Below are the code and all the weights of a small trained network. Each question names an input and a class and asks about switching units off, where a switched-off unit gives its printed mean instead of its output.

import numpy as np


def w(rows, s, z=0):
    codes = np.array(rows[::2]) - 128.0
    scale = np.full(codes.shape[1], s)
    scale[-1] = z or s
    return codes * scale


def norm(h):
    return h / np.sqrt((h * h).mean(-1, keepdims=True) + 1e-5)


def f(y):
    return y / 2 * (1 + np.tanh(0.7978845608 * (y + 0.044715 * y**3)))


def log_softmax(a):
    a = a - a.max(-1, keepdims=True)
    return a - np.log(np.exp(a).sum(-1, keepdims=True))


def net(x, mask):
    res = np.array(x, float).reshape(1, 3) / 4 @ E
    u = 0
    for l in range(2):
        y = f(norm(res) @ A[l][:, :-1].T + A[l][:, -1])
        res = res + np.where(mask[u : u + 16], y, B[l][:, -1]) @ B[l][:, :-1]
        u += 16
    return log_softmax(norm(res)[-1] @ U[:, :-1].T + U[:, -1])


A, B = {}, {}
E = w([
[111,154,252,74],'x0',
[198,210,87,122],'x1',
[238,77,172,202],'x2',
],0.0028)
A[0] = w([
[131,179,195,109,44],'0.n0',
[88,49,121,121,13],'0.n1',
[120,151,152,135,52],'0.n2',
[197,77,155,196,104],'0.n3',
[71,70,149,180,24],'0.n4',
[224,46,126,184,80],'0.n5',
[120,107,69,107,41],'0.n6',
[116,114,101,150,36],'0.n7',
[177,90,145,169,55],'0.n8',
[185,254,170,103,14],'0.n9',
[133,107,70,166,16],'0.n10',
[110,95,154,162,181],'0.n11',
[125,114,80,221,133],'0.n12',
[226,218,94,71,129],'0.n13',
[157,154,226,134,138],'0.n14',
[133,125,69,174,12],'0.n15',
],0.0072,0.0011)
B[0] = w([
[157,47,81,53,165],'0.n0',
[85,94,138,177,154],'0.n1',
[168,111,99,145,121],'0.n2',
[117,214,165,108,226],'0.n3',
[58,89,214,187,161],'0.n4',
[171,200,157,89,251],'0.n5',
[112,119,87,87,141],'0.n6',
[171,122,147,114,126],'0.n7',
[159,175,133,123,170],'0.n8',
[103,54,133,147,224],'0.n9',
[163,29,159,69,153],'0.n10',
[148,159,202,154,156],'0.n11',
[160,85,177,90,190],'0.n12',
[60,58,210,252,237],'0.n13',
[190,112,121,80,207],'0.n14',
[140,46,131,80,152],'0.n15',
],0.0043,0.0033)
A[1] = w([
[174,167,191,187,253],'1.n0',
[106,132,204,86,196],'1.n1',
[122,225,110,87,147],'1.n2',
[167,157,38,185,123],'1.n3',
[192,105,131,82,194],'1.n4',
[136,43,192,122,209],'1.n5',
[148,138,118,153,211],'1.n6',
[160,168,56,114,121],'1.n7',
[70,123,197,201,146],'1.n8',
[113,126,133,254,165],'1.n9',
[79,139,209,72,107],'1.n10',
[95,128,102,142,31],'1.n11',
[178,60,66,84,229],'1.n12',
[58,72,106,121,151],'1.n13',
[197,109,150,178,93],'1.n14',
[33,178,54,113,173],'1.n15',
],0.0067,0.0011)
B[1] = w([
[53,155,116,155,234],'1.n0',
[128,90,40,158,213],'1.n1',
[120,167,143,213,135],'1.n2',
[34,64,92,122,115],'1.n3',
[68,105,106,89,180],'1.n4',
[107,179,47,95,253],'1.n5',
[66,124,88,139,136],'1.n6',
[50,135,117,124,112],'1.n7',
[80,99,18,223,211],'1.n8',
[16,101,91,182,176],'1.n9',
[165,79,56,137,201],'1.n10',
[146,131,170,125,119],'1.n11',
[156,107,124,46,167],'1.n12',
[180,206,176,145,204],'1.n13',
[85,111,136,93,181],'1.n14',
[248,198,253,173,184],'1.n15',
],0.004,0.0035)
U = w([
[191,254,200,190,210],'0',
[44,91,50,248,150],'1',
[190,64,53,15,2],'2',
],0.0079,0.0012)

Each question gives the input, the list of numbers given to net, and the class t.
The units are the neurons (one row each of A and B). Each row of codes is followed by its name. A weight is (code - 128) times the scale printed after its matrix; where a second scale follows, it is the last column's (A, B and U).
mask holds one flag per neuron, layer by layer. A switched-off neuron (its flag False) gives its mean, the last column of its row in B, instead of its output. The means were averaged over made-up inputs and are rounded, as every weight is.
A unit's drop is (log p(t) with every unit on - log p(t) with that unit switched off) / (log p(t) with every unit on - log p(t) with every unit switched off).
The circuit of an input: a set's keep is (log p(t) with only the set's units on - log p(t) with every unit switched off) / (log p(t) with every unit on - log p(t) with every unit switched off). Starting from the 12 units with the biggest drops (on a tie, the unit counted first), units are removed one at a time, each time the one whose removal leaves the highest keep (on an exact tie, the one counted first), for as long as the keep stays at least 0.8.
units of the circuit, in order: the units of the circuit, biggest drop first
k most important neurons: the k neurons with the biggest drops, biggest first
top k neurons in layer l: the k neurons of layer l with the biggest drops, biggest first
input [-7,-5,5], class 2: 3 most important neurons	[0.n10; 0.n13; 0.n12]
input [6,-4,-5], class 2: units of the circuit, in order	[0.n13; 1.n10]
input [-7,-4,8], class 0: units of the circuit, in order	[0.n5; 0.n3]
input [-7,-6,8], class 0: 3 most important neurons	[0.n5; 0.n3; 0.n13]
input [7,2,6], class 2: units of the circuit, in order	[0.n14; 0.n0]
input [5,-3,2], class 2: 3 most important neurons	[0.n13; 0.n14; 0.n0]
input [-5,-2,6], class 0: units of the circuit, in order	[0.n5]
input [5,-3,0], class 2: units of the circuit, in order	[0.n13; 0.n0]
input [-7,-6,-2], class 2: top 2 neurons in layer 0	[0.n13; 0.n10]
input [1,-5,-6], class 0: top 2 neurons in layer 0	[0.n13; 0.n9]
input [6,6,5], class 1: top 4 neurons in layer 0	[0.n13; 0.n9; 0.n10; 0.n12]
input [-8,-5,-6], class 2: 3 most important neurons	[0.n13; 0.n3; 0.n10]
input [-4,-5,-7], class 0: 2 most important neurons	[1.n15; 0.n13]
input [-2,8,-2], class 1: units of the circuit, in order	[0.n13]
input [8,8,-5], class 1: top 2 neurons in layer 1	[1.n8; 1.n12]
input [-4,-7,7], class 0: 2 most important neurons	[0.n5; 0.n3]
input [-8,-6,-5], class 2: top 2 neurons in layer 0	[0.n13; 0.n10]
input [3,7,5], class 1: 2 most important neurons	[0.n13; 0.n9]
input [4,3,-2], class 2: top 2 neurons in layer 1	[1.n0; 1.n12]
input [-3,-1,-5], class 0: units of the circuit, in order	[1.n15]
